Here is a tiny trained network, its code and every weight. The questions are about switching its units off for an input and a class, where a switched-off unit gives its printed mean instead of its output.

import numpy as np


def w(rows, s, z=0):
    codes = np.array(rows[::2]) - 128.0
    scale = np.full(codes.shape[1], s)
    scale[-1] = z or s
    return codes * scale


def f(y):
    return np.maximum(y, 0)


def log_softmax(a):
    a = a - a.max(-1, keepdims=True)
    return a - np.log(np.exp(a).sum(-1, keepdims=True))


def net(x, mask):
    res = np.array(x, float).reshape(1, 2) / 4 @ E
    y = f(res @ A[0][:, :-1].T + A[0][:, -1])
    res = res + np.where(mask, y, B[0][:, -1]) @ B[0][:, :-1]
    return log_softmax(res[-1] @ U[:, :-1].T + U[:, -1])


A, B = {}, {}
E = w([
[132,116,105,163,6,126],'x0',
[177,202,247,164,153,91],'x1',
],0.015)
A[0] = w([
[143,123,138,175,42,162,71],'neuron 1',
[76,79,179,167,83,158,210],'neuron 2',
[217,122,132,130,50,119,255],'neuron 3',
[144,91,149,114,66,93,57],'neuron 4',
[206,212,167,185,191,120,202],'neuron 5',
[102,159,149,98,168,204,76],'neuron 6',
[152,135,213,143,127,58,58],'neuron 7',
[134,137,138,57,169,116,54],'neuron 8',
[191,103,140,84,178,146,135],'neuron 9',
[196,133,133,190,134,25,85],'neuron 10',
[113,72,117,112,222,115,178],'neuron 11',
[125,147,107,186,48,113,99],'neuron 12',
[65,141,134,107,183,137,61],'neuron 13',
[132,39,53,100,144,254,152],'neuron 14',
[198,196,103,152,131,130,74],'neuron 15',
[111,163,109,154,119,115,245],'neuron 16',
[55,26,75,58,147,187,141],'neuron 17',
[97,158,133,100,186,109,215],'neuron 18',
[148,146,241,165,150,90,135],'neuron 19',
[116,135,236,109,153,56,100],'neuron 20',
],0.011,0.0069)
B[0] = w([
[66,123,147,174,182,173,180],'neuron 1',
[132,52,116,226,195,128,181],'neuron 2',
[160,89,112,195,112,142,214],'neuron 3',
[9,183,183,184,149,150,152],'neuron 4',
[146,78,158,115,111,83,247],'neuron 5',
[83,103,145,157,117,208,155],'neuron 6',
[58,121,174,126,60,136,193],'neuron 7',
[34,141,166,165,189,202,155],'neuron 8',
[121,64,128,193,125,178,169],'neuron 9',
[107,151,149,69,45,117,176],'neuron 10',
[146,28,176,212,142,189,201],'neuron 11',
[86,125,118,210,132,183,186],'neuron 12',
[75,141,195,157,151,156,157],'neuron 13',
[141,118,192,121,1,106,244],'neuron 14',
[69,194,240,67,108,100,152],'neuron 15',
[198,57,63,182,174,107,179],'neuron 16',
[160,147,195,68,69,115,248],'neuron 17',
[139,55,68,212,132,149,194],'neuron 18',
[146,114,184,111,73,125,231],'neuron 19',
[135,102,175,125,78,143,206],'neuron 20',
],0.0082,0.016)
U = w([
[52,124,124,189,114,239,63],'0',
[120,134,141,100,38,140,78],'1',
[221,92,97,171,111,130,254],'2',
[137,129,62,72,184,99,76],'3',
[133,184,117,83,157,112,88],'4',
[103,181,68,71,113,58,80],'5',
[101,254,100,120,174,176,85],'6',
],0.013,0.0076)

Each question gives the input, the list of numbers given to net, and the class t.
The units are the neurons (one row each of A and B). Each row of codes is followed by its name. A weight is (code - 128) times the scale printed after its matrix; where a second scale follows, it is the last column's (A, B and U).
mask holds one flag per neuron, in row order. A switched-off neuron (its flag False) gives its mean, the last column of its row in B, instead of its output. The means were averaged over made-up inputs and are rounded, as every weight is.
A unit's drop is (log p(t) with every unit on - log p(t) with that unit switched off) / (log p(t) with every unit on - log p(t) with every unit switched off).
The circuit of an input: a set's keep is (log p(t) with only the set's units on - log p(t) with every unit switched off) / (log p(t) with every unit on - log p(t) with every unit switched off). Starting from the 12 units with the biggest drops (on a tie, the unit counted first), units are removed one at a time, each time the one whose removal leaves the highest keep (on an exact tie, the one counted first), for as long as the keep stays at least 0.8.
circuit, biggest first: the units of the circuit, biggest drop first
top k neurons: the k neurons with the biggest drops, biggest first
drop when u is switched off: that unit's drop, to one decimal
input [3,-3], class 2: circuit, biggest first : neuron 7; neuron 8
input [5,5], class 0: top 2 neurons : neuron 17; neuron 14
input [-7,-8], class 1: circuit, biggest first : neuron 17
input [-3,2], class 2: top 2 neurons : neuron 1; neuron 12
input [1,-3], class 2: top 4 neurons : neuron 7; neuron 10; neuron 19; neuron 15
input [-1,3], class 2: top 2 neurons : neuron 14; neuron 17
input [-4,5], class 1: top 2 neurons : neuron 5; neuron 19
input [3,-7], class 1: drop when neuron 14 is switched off : 0.1
input [5,-8], class 1: drop when neuron 14 is switched off : 1.1
input [4,2], class 0: drop when neuron 14 is switched off : 0.2
input [-1,-1], class 2: drop when neuron 7 is switched off : 0.1
